Here is a tiny trained network, its code and every weight. The questions are about switching its units off for an input and a class, where a switched-off unit gives its printed mean instead of its output.

import numpy as np


def w(rows, s, z=0):
    codes = np.array(rows[::2]) - 128.0
    scale = np.full(codes.shape[1], s)
    scale[-1] = z or s
    return codes * scale


def f(y):
    return y / 2 * (1 + np.tanh(0.7978845608 * (y + 0.044715 * y**3)))


def log_softmax(a):
    a = a - a.max(-1, keepdims=True)
    return a - np.log(np.exp(a).sum(-1, keepdims=True))


def net(x, mask):
    res = np.array(x, float).reshape(1, 4) / 4 @ E
    y = f(res @ A[0][:, :-1].T + A[0][:, -1])
    res = res + np.where(mask, y, B[0][:, -1]) @ B[0][:, :-1]
    return log_softmax(res[-1] @ U[:, :-1].T + U[:, -1])


A, B = {}, {}
E = w([
[167,87,87],'x0',
[107,105,56],'x1',
[7,131,167],'x2',
[142,21,140],'x3',
],0.012)
A[0] = w([
[90,254,114,55],'neuron 0',
[123,52,62,36],'neuron 1',
[84,209,183,250],'neuron 2',
[122,110,11,80],'neuron 3',
[178,56,211,231],'neuron 4',
[243,81,149,254],'neuron 5',
[101,52,202,81],'neuron 6',
[185,81,227,165],'neuron 7',
[136,44,5,102],'neuron 8',
],0.0098,0.0065)
B[0] = w([
[153,76,212,198],'neuron 0',
[135,106,109,169],'neuron 1',
[62,138,120,251],'neuron 2',
[207,105,158,186],'neuron 3',
[95,140,18,221],'neuron 4',
[106,196,32,255],'neuron 5',
[82,164,78,172],'neuron 6',
[139,103,12,188],'neuron 7',
[233,91,89,231],'neuron 8',
],0.011,0.0097)
U = w([
[112,81,192,2],'0',
[95,5,78,90],'1',
[48,198,177,232],'2',
[57,155,58,129],'3',
[14,136,163,185],'4',
[200,251,117,77],'5',
[201,24,124,169],'6',
[124,117,229,6],'7',
],0.011,0.008)

Each question gives the input, the list of numbers given to net, and the class t.
The units are the neurons (one row each of A and B). Each row of codes is followed by its name. A weight is (code - 128) times the scale printed after its matrix; where a second scale follows, it is the last column's (A, B and U).
mask holds one flag per neuron, in row order. A switched-off neuron (its flag False) gives its mean, the last column of its row in B, instead of its output. The means were averaged over made-up inputs and are rounded, as every weight is.
A unit's drop is (log p(t) with every unit on - log p(t) with that unit switched off) / (log p(t) with every unit on - log p(t) with every unit switched off).
The circuit of an input: a set's keep is (log p(t) with only the set's units on - log p(t) with every unit switched off) / (log p(t) with every unit on - log p(t) with every unit switched off). Starting from all 9 units, units are removed one at a time, each time the one whose removal leaves the highest keep (on an exact tie, the one counted first), for as long as the keep stays at least 0.8.
circuit, biggest first: the units of the circuit, biggest drop first
most important unit: the unit with the biggest drop
top k neurons: the k neurons with the biggest drops, biggest first
drop of u: that unit's drop, to one decimal
input [7,2,6,-1], class 6: circuit, biggest first -> (neuron 5; neuron 4)
input [2,-5,-2,7], class 3: most important unit -> neuron 5
input [5,4,1,7], class 6: top 2 neurons -> (neuron 8; neuron 2)
input [8,3,6,4], class 6: circuit, biggest first -> (neuron 8; neuron 2)
input [-3,-6,7,5], class 3: circuit, biggest first -> (neuron 4; neuron 6)
input [-3,-5,-5,-6], class 2: top 2 neurons -> (neuron 8; neuron 2)
input [0,1,-7,1], class 5: circuit, biggest first -> (neuron 5; neuron 2)
input [3,0,0,5], class 3: circuit, biggest first -> (neuron 5; neuron 4)
input [-2,4,5,1], class 4: top 2 neurons -> (neuron 5; neuron 8)
input [5,-5,7,6], class 3: circuit, biggest first -> (neuron 6; neuron 4)
input [8,6,6,4], class 6: circuit, biggest first -> (neuron 8; neuron 3)
input [0,1,-5,0], class 5: circuit, biggest first -> (neuron 2; neuron 5)
input [-8,-3,5,-5], class 4: circuit, biggest first -> (neuron 2; neuron 0)
input [-3,5,0,-1], class 4: circuit, biggest first -> (neuron 8; neuron 5; neuron 7)
input [8,6,5,4], class 6: most important unit -> neuron 8
input [3,-6,-8,4], class 3: circuit, biggest first -> (neuron 5; neuron 4)
input [-4,-8,-5,-4], class 3: circuit, biggest first -> (neuron 2; neuron 7; neuron 8)
input [7,2,-5,-3], class 5: top 2 neurons -> (neuron 5; neuron 0)
input [-1,-4,5,7], class 3: top 2 neurons -> (neuron 6; neuron 4)
input [-7,-5,-2,-6], class 2: most important unit -> neuron 2
input [1,5,5,-4], class 4: drop of neuron 8 -> 0.1
input [3,8,3,7], class 6: drop of neuron 8 -> 0.4
input [6,2,5,-3], class 2: drop of neuron 4 -> 0.2
input [0,1,6,-6], class 2: drop of neuron 2 -> -0.2
